Here is a tiny trained network, its code and every weight. The questions are about switching its units off for an input and a target symbol, where a switched-off unit gives its printed mean instead of its output.

import numpy as np


def w(rows, s, z=0):
    codes = np.array(rows[::2]) - 128.0
    scale = np.full(codes.shape[1], s)
    scale[-1] = z or s
    return codes * scale


def f(y):
    return np.maximum(y, 0)


def softmax(a):
    e = np.exp(a - a.max(-1, keepdims=True))
    return e / e.sum(-1, keepdims=True)


def log_softmax(a):
    a = a - a.max(-1, keepdims=True)
    return a - np.log(np.exp(a).sum(-1, keepdims=True))


def net(x, mask):
    ids = ['αδζθμξπσψω'.index(c) for c in x.split()]
    T = len(ids)
    res = E[ids] + P[:T]
    u = 0
    for l in range(3):
        r = res
        for j in range(2):
            rows = slice(4 * j, 4 * j + 4)
            q, k, v = (r @ M[l][rows].T for M in (Q, K, V))
            z = softmax(np.where(np.tri(T) > 0, q @ k.T / 4**0.5, -1e9)) @ v
            o = O[l][rows]
            res = res + np.where(mask[u + j], z, o[:, -1]) @ o[:, :-1]
        u += 2
        y = f(res @ A[l][:, :-1].T + A[l][:, -1])
        res = res + np.where(mask[u : u + 4], y, B[l][:, -1]) @ B[l][:, :-1]
        u += 4
    return log_softmax(res[-1] @ U[:, :-1].T + U[:, -1])


Q, K, V, O, A, B = {}, {}, {}, {}, {}, {}
E = w([
[166,181,99,72,126,102,41,12],'α',
[97,123,220,169,177,190,189,157],'δ',
[176,182,187,81,108,189,59,248],'ζ',
[135,103,224,186,65,2,77,93],'θ',
[156,208,89,210,126,196,191,123],'μ',
[54,82,118,6,144,143,202,112],'ξ',
[140,43,52,38,144,68,217,98],'π',
[147,85,38,84,61,99,197,170],'σ',
[41,117,100,39,32,161,223,173],'ψ',
[148,28,118,217,195,156,97,65],'ω',
],0.0039)
P = w([
[55,162,108,166,174,39,73,151],'0',
[86,94,137,149,66,126,111,103],'1',
[127,92,142,137,83,163,129,96],'2',
[174,86,144,125,90,194,145,99],'3',
[218,89,139,101,110,221,163,92],'4',
[253,78,154,73,148,240,188,93],'5',
],0.0028)
Q[0] = w([
[105,102,152,251,178,226,197,144],'0.h0',
[150,179,51,121,120,189,98,51],'0.h0',
[165,94,159,180,126,128,112,28],'0.h0',
[52,41,81,96,62,142,194,88],'0.h0',
[122,105,68,115,141,44,155,109],'0.h1',
[167,149,121,134,127,116,116,113],'0.h1',
[105,141,126,129,129,106,89,120],'0.h1',
[148,172,148,182,162,127,118,121],'0.h1',
],0.032)
K[0] = w([
[129,16,106,239,187,212,134,147],'0.h0',
[121,194,26,116,128,189,90,67],'0.h0',
[119,94,119,192,125,91,56,26],'0.h0',
[61,172,78,164,251,46,118,161],'0.h0',
[61,131,73,130,130,48,176,85],'0.h1',
[155,168,149,131,126,117,122,95],'0.h1',
[99,130,149,138,127,111,83,129],'0.h1',
[162,148,155,210,130,137,102,115],'0.h1',
],0.029)
V[0] = w([
[79,109,58,127,92,131,164,169],'0.h0',
[32,77,150,81,239,129,58,61],'0.h0',
[218,71,98,77,173,171,143,56],'0.h0',
[179,58,44,219,155,16,109,91],'0.h0',
[110,170,138,142,166,97,177,191],'0.h1',
[112,184,147,156,156,133,108,190],'0.h1',
[76,136,95,128,107,116,255,133],'0.h1',
[126,114,168,226,141,141,129,37],'0.h1',
],0.0099)
O[0] = w([
[91,136,145,27,130,155,72,143,105],'0.h0',
[156,122,215,136,146,40,253,237,231],'0.h0',
[113,132,219,184,56,77,85,122,108],'0.h0',
[212,252,164,56,89,60,131,54,163],'0.h0',
[24,183,144,112,147,129,143,127,111],'0.h1',
[88,209,155,128,161,137,92,182,75],'0.h1',
[51,126,129,116,76,96,242,88,245],'0.h1',
[177,113,214,191,207,141,147,41,125],'0.h1',
],0.0066,0.0011)
A[0] = w([
[121,151,64,117,144,160,153,99,100],'0.n0',
[64,143,154,200,101,7,54,122,102],'0.n1',
[130,132,93,135,130,108,79,146,97],'0.n2',
[114,161,101,176,146,177,99,118,255],'0.n3',
],0.017,0.00085)
B[0] = w([
[125,143,73,108,120,146,140,102,254],'0.n0',
[4,136,150,172,57,169,40,106,229],'0.n1',
[139,139,160,101,130,126,103,135,164],'0.n2',
[151,188,152,149,107,156,175,171,250],'0.n3',
],0.013,0.0025)
Q[1] = w([
[109,107,155,175,69,84,134,5],'1.h0',
[107,168,212,159,69,112,147,108],'1.h0',
[119,144,114,119,132,189,248,194],'1.h0',
[146,202,207,245,155,224,51,106],'1.h0',
[133,237,50,84,132,192,191,240],'1.h1',
[145,173,17,28,220,71,99,119],'1.h1',
[178,232,239,254,160,177,78,57],'1.h1',
[82,39,59,138,178,91,174,181],'1.h1',
],0.015)
K[1] = w([
[150,122,136,178,159,102,58,48],'1.h0',
[111,98,163,154,107,128,65,147],'1.h0',
[91,177,183,139,162,159,125,216],'1.h0',
[214,40,140,142,61,231,118,145],'1.h0',
[191,203,68,54,200,156,102,221],'1.h1',
[73,215,53,87,127,108,101,92],'1.h1',
[126,143,166,250,113,235,67,140],'1.h1',
[79,126,113,101,224,73,224,119],'1.h1',
],0.016)
V[1] = w([
[132,91,228,210,214,102,170,120],'1.h0',
[20,62,130,121,82,140,176,111],'1.h0',
[98,132,141,133,157,182,11,157],'1.h0',
[161,108,159,138,182,136,193,81],'1.h0',
[156,239,60,128,115,167,160,1],'1.h1',
[183,137,142,60,137,78,90,80],'1.h1',
[219,163,173,138,161,105,232,164],'1.h1',
[65,53,54,134,176,170,179,146],'1.h1',
],0.011)
O[1] = w([
[102,118,50,231,124,13,152,172,95],'1.h0',
[31,191,193,153,176,141,149,139,229],'1.h0',
[159,122,115,120,39,194,199,188,244],'1.h0',
[113,107,89,123,170,63,91,154,20],'1.h0',
[184,224,2,221,91,137,113,107,187],'1.h1',
[98,129,107,133,64,99,78,68,3],'1.h1',
[89,96,144,205,22,187,170,189,13],'1.h1',
[99,78,55,85,239,207,155,139,122],'1.h1',
],0.0074,0.005)
A[1] = w([
[159,109,68,65,104,89,50,59,3],'1.n0',
[166,152,179,200,187,47,117,134,163],'1.n1',
[10,126,154,175,37,134,16,111,216],'1.n2',
[208,57,68,84,172,73,145,121,60],'1.n3',
],0.012,0.00034)
B[1] = w([
[177,127,215,159,168,81,127,118,213],'1.n0',
[179,154,154,77,174,146,146,93,255],'1.n1',
[8,128,131,118,69,175,89,124,240],'1.n2',
[124,101,69,128,90,124,48,105,182],'1.n3',
],0.012,0.0083)
Q[2] = w([
[71,80,136,174,184,90,138,162],'2.h0',
[140,87,51,94,212,148,169,134],'2.h0',
[118,129,90,160,123,71,181,130],'2.h0',
[203,184,187,115,70,136,142,127],'2.h0',
[87,254,152,169,108,105,111,67],'2.h1',
[56,144,70,121,194,126,136,70],'2.h1',
[105,113,170,185,189,119,137,180],'2.h1',
[69,91,112,76,125,171,135,178],'2.h1',
],0.014)
K[2] = w([
[213,91,131,210,36,145,224,174],'2.h0',
[174,102,70,115,160,207,198,127],'2.h0',
[61,134,147,135,83,156,213,175],'2.h0',
[29,159,158,74,107,84,53,93],'2.h0',
[27,160,168,74,103,87,12,26],'2.h1',
[113,215,116,132,224,43,64,153],'2.h1',
[190,64,80,201,156,108,78,106],'2.h1',
[117,102,126,87,186,126,240,119],'2.h1',
],0.011)
V[2] = w([
[80,90,94,123,146,143,70,93],'2.h0',
[119,147,153,163,140,132,68,144],'2.h0',
[118,121,130,162,127,146,196,121],'2.h0',
[144,129,123,113,119,126,128,135],'2.h0',
[144,107,167,127,146,135,106,131],'2.h1',
[127,73,123,143,128,159,131,76],'2.h1',
[90,170,115,131,120,86,122,134],'2.h1',
[82,188,149,171,198,87,3,162],'2.h1',
],0.0061)
O[2] = w([
[179,206,127,117,140,210,105,157,223],'2.h0',
[181,120,144,114,96,94,136,130,253],'2.h0',
[77,68,107,110,158,102,139,133,86],'2.h0',
[120,139,131,149,133,129,117,126,82],'2.h0',
[106,141,119,115,126,83,163,111,161],'2.h1',
[147,145,145,95,140,142,136,159,103],'2.h1',
[128,137,128,184,152,115,77,113,162],'2.h1',
[75,195,78,223,156,48,88,2,220],'2.h1',
],0.0035,0.005)
A[2] = w([
[76,51,65,148,15,22,152,160,79],'2.n0',
[185,59,91,163,194,54,73,131,4],'2.n1',
[115,40,12,102,119,94,94,188,3],'2.n2',
[66,90,180,182,187,79,207,158,181],'2.n3',
],0.011,0.0019)
B[2] = w([
[118,206,124,84,194,39,115,243,216],'2.n0',
[105,75,102,103,107,156,40,198,213],'2.n1',
[118,63,153,126,82,82,223,11,240],'2.n2',
[124,76,156,254,185,118,112,124,255],'2.n3',
],0.0093,0.0089)
U = w([
[143,72,113,133,94,155,155,56,2],'α',
[99,77,158,198,182,133,135,151,155],'δ',
[152,100,176,92,65,181,187,219,187],'ζ',
[85,102,96,90,131,70,152,117,107],'θ',
[165,200,4,223,93,157,152,119,146],'μ',
[110,187,112,133,134,87,121,210,29],'ξ',
[10,142,176,133,47,141,81,87,191],'π',
[74,139,79,59,220,198,125,126,54],'σ',
[157,105,107,112,128,134,40,152,80],'ψ',
[237,170,210,91,173,56,149,61,180],'ω',
],0.0029,0.003)

Each question gives the input, a string of symbols that net reads in full, and the target symbol t.
The units are the heads (4 rows each of Q, K, V and O) and the neurons (one row each of A and B). Each row of codes is followed by its name. A weight is (code - 128) times the scale printed after its matrix; where a second scale follows, it is the last column's (O, A, B and U).
mask holds one flag per unit, layer by layer, with each layer's heads first. A switched-off unit (its flag False) gives its mean, the last column of its rows in O or B, instead of its output. The means were averaged over made-up inputs and are rounded, as every weight is.
A unit's drop is (log p(t) with every unit on - log p(t) with that unit switched off) / (log p(t) with every unit on - log p(t) with every unit switched off).
The circuit of an input: a set's keep is (log p(t) with only the set's units on - log p(t) with every unit switched off) / (log p(t) with every unit on - log p(t) with every unit switched off). Starting from the 12 units with the biggest drops (on a tie, the unit counted first), units are removed one at a time, each time the one whose removal leaves the highest keep (on an exact tie, the one counted first), for as long as the keep stays at least 0.8.
units of the circuit, in order: the units of the circuit, biggest drop first
most important unit: the unit with the biggest drop
top k neurons: the k neurons with the biggest drops, biggest first
which heads matter: for each layer, one digit per head in row order, 1 if its drop is at least 0.15 and else 0, layers parted by /
input σ μ ψ ω θ, target π: units of the circuit, in order	(1.n2, 0.h0, 0.n1)
input ω σ π, target ξ: most important unit	2.n0
input ω α π σ θ ξ, target ξ: which heads matter	11 / 11 / 00
input ω σ α ξ α, target ω: units of the circuit, in order	(0.h0, 1.h1, 0.n1, 1.n0)
input ξ ω ξ μ, target ω: units of the circuit, in order	(0.n1, 0.h0, 1.h1, 1.n1)
input ω σ δ, target ω: units of the circuit, in order	(0.n1, 0.h0, 1.h1, 1.n1)
input α θ ψ, target ζ: which heads matter	00 / 10 / 01
input ξ σ μ δ ξ θ, target π: top 2 neurons	(0.n1, 1.n2)
input ξ μ θ α, target π: units of the circuit, in order	(0.h0, 1.n2, 0.n1)
input δ ζ σ ω δ, target ω: units of the circuit, in order	(0.h0, 1.h1, 0.n1, 1.n1)
input ψ δ α σ α, target ω: units of the circuit, in order	(0.h0, 1.h1, 0.n1, 1.n0)
input μ δ π, target ψ: top 3 neurons	(1.n0, 2.n1, 0.n3)
input ψ ω ω σ, target σ: units of the circuit, in order	(1.h0, 0.h0, 1.h1, 0.h1)
input σ α δ δ π, target ω: most important unit	0.h0
input θ ω ζ θ θ θ, target ψ: top 4 neurons	(2.n1, 1.n3, 0.n1, 0.n3)
input θ ω α π ω π, target μ: which heads matter	10 / 01 / 00
input δ ζ μ π, target θ: which heads matter	10 / 10 / 00
input θ δ μ ψ ω ω, target ω: units of the circuit, in order	(0.n1, 1.h1)
input ψ ζ α, target π: units of the circuit, in order	(0.h0, 0.n1, 1.n2)
input ψ ξ δ σ π, target σ: most important unit	1.h0
input δ δ ω δ ξ ψ, target θ: which heads matter	11 / 10 / 00
input θ ω σ ξ, target μ: top 3 neurons	(0.n1, 0.n0, 1.n2)
input α ω μ ω ω, target ψ: top 4 neurons	(2.n1, 0.n1, 1.n3, 0.n3)
input μ ψ ζ π θ σ, target ψ: top 3 neurons	(1.n0, 2.n1, 0.n3)
input ξ μ μ ω θ ψ, target δ: which heads matter	10 / 11 / 00
input δ δ π ω ξ, target θ: top 2 neurons	(2.n2, 2.n0)
input δ ω α ψ, target θ: most important unit	0.h0
input ω ξ δ μ ψ, target ξ: top 2 neurons	(2.n0, 1.n1)
input π ζ ζ δ α ξ, target π: top 2 neurons	(0.n3, 1.n2)
input α μ δ, target δ: top 2 neurons	(2.n3, 0.n0)
